Here is a tiny trained network, its code and every weight. The questions are about switching its units off for an input and a class, where a switched-off unit gives its printed mean instead of its output.

import numpy as np


def w(rows, s, z=0):
    codes = np.array(rows[::2]) - 128.0
    scale = np.full(codes.shape[1], s)
    scale[-1] = z or s
    return codes * scale


def f(y):
    return np.maximum(y, 0)


def log_softmax(a):
    a = a - a.max(-1, keepdims=True)
    return a - np.log(np.exp(a).sum(-1, keepdims=True))


def net(x, mask):
    res = np.array(x, float).reshape(1, 5) / 4 @ E
    y = f(res @ A[0][:, :-1].T + A[0][:, -1])
    res = res + np.where(mask, y, B[0][:, -1]) @ B[0][:, :-1]
    return log_softmax(res[-1] @ U[:, :-1].T + U[:, -1])


A, B = {}, {}
E = w([
[9,178,134,161,173,117,92,125],'x0',
[128,137,119,116,127,137,121,117],'x1',
[113,107,89,120,147,186,164,197],'x2',
[158,212,143,119,50,134,248,148],'x3',
[127,128,131,133,118,124,113,141],'x4',
],0.018)
A[0] = w([
[142,200,162,92,70,142,183,148,97],'neuron 0',
[102,120,112,160,136,187,149,177,25],'neuron 1',
[75,128,106,104,151,163,142,167,88],'neuron 2',
[9,201,141,157,147,149,136,140,3],'neuron 3',
[133,144,90,148,133,191,176,177,70],'neuron 4',
[106,213,137,149,100,135,192,150,41],'neuron 5',
[124,158,213,149,94,114,127,62,40],'neuron 6',
],0.014,0.0047)
B[0] = w([
[139,136,159,84,227,180,129,148,252],'neuron 0',
[118,204,110,92,131,103,94,62,176],'neuron 1',
[86,228,167,65,117,65,114,130,183],'neuron 2',
[228,61,152,175,72,193,158,126,237],'neuron 3',
[133,139,58,124,70,35,140,102,196],'neuron 4',
[59,96,114,176,173,169,94,145,234],'neuron 5',
[111,173,56,74,72,2,116,131,185],'neuron 6',
],0.011,0.021)
U = w([
[40,91,155,149,228,167,56,156,165],'0',
[247,119,159,127,19,179,213,167,242],'1',
[77,212,105,122,48,57,128,151,1],'2',
],0.013,0.005)

Each question gives the input, the list of numbers given to net, and the class t.
The units are the neurons (one row each of A and B). Each row of codes is followed by its name. A weight is (code - 128) times the scale printed after its matrix; where a second scale follows, it is the last column's (A, B and U).
mask holds one flag per neuron, in row order. A switched-off neuron (its flag False) gives its mean, the last column of its row in B, instead of its output. The means were averaged over made-up inputs and are rounded, as every weight is.
A unit's drop is (log p(t) with every unit on - log p(t) with that unit switched off) / (log p(t) with every unit on - log p(t) with every unit switched off).
The circuit of an input: a set's keep is (log p(t) with only the set's units on - log p(t) with every unit switched off) / (log p(t) with every unit on - log p(t) with every unit switched off). Starting from all 7 units, units are removed one at a time, each time the one whose removal leaves the highest keep (on an exact tie, the one counted first), for as long as the keep stays at least 0.8.
circuit, biggest first: the units of the circuit, biggest drop first
unit that matters most: the unit with the biggest drop
k most important neurons: the k neurons with the biggest drops, biggest first
drop of u: that unit's drop, to one decimal
input [-7,-5,8,3,4], class 2: circuit, biggest first : neuron 3; neuron 4
input [7,-2,-3,-5,7], class 1: circuit, biggest first : neuron 3; neuron 5
input [2,-4,4,-2,-1], class 2: unit that matters most : neuron 0
input [-3,-2,-5,-1,3], class 2: 2 most important neurons : neuron 3; neuron 6
input [-1,1,-1,2,8], class 0: circuit, biggest first : neuron 3; neuron 4
input [-5,-7,8,8,-2], class 0: 3 most important neurons : neuron 0; neuron 5; neuron 6
input [6,7,-4,7,7], class 0: 2 most important neurons : neuron 5; neuron 0
input [-5,-8,7,-6,-5], class 2: circuit, biggest first : neuron 3; neuron 0; neuron 5
input [4,0,-7,-5,1], class 2: 2 most important neurons : neuron 6; neuron 0
input [-6,3,4,7,-8], class 0: circuit, biggest first : neuron 0; neuron 5
input [5,-6,8,-6,5], class 2: circuit, biggest first : neuron 2; neuron 0
input [3,-6,6,3,-1], class 2: 2 most important neurons : neuron 4; neuron 2
input [-2,-4,0,6,-4], class 0: 2 most important neurons : neuron 0; neuron 5
input [-2,-6,-5,-1,3], class 2: unit that matters most : neuron 3
input [8,-7,-3,-6,3], class 1: 2 most important neurons : neuron 3; neuron 5
input [-1,2,2,7,1], class 0: drop of neuron 4 : 0.0
input [5,-7,-3,8,-4], class 0: drop of neuron 0 : 0.2
input [5,1,4,-1,2], class 1: drop of neuron 3 : 0.9
input [6,-7,-6,-5,-5], class 1: 2 most important neurons : neuron 3; neuron 5
input [6,-1,-3,-1,-2], class 1: circuit, biggest first : neuron 3
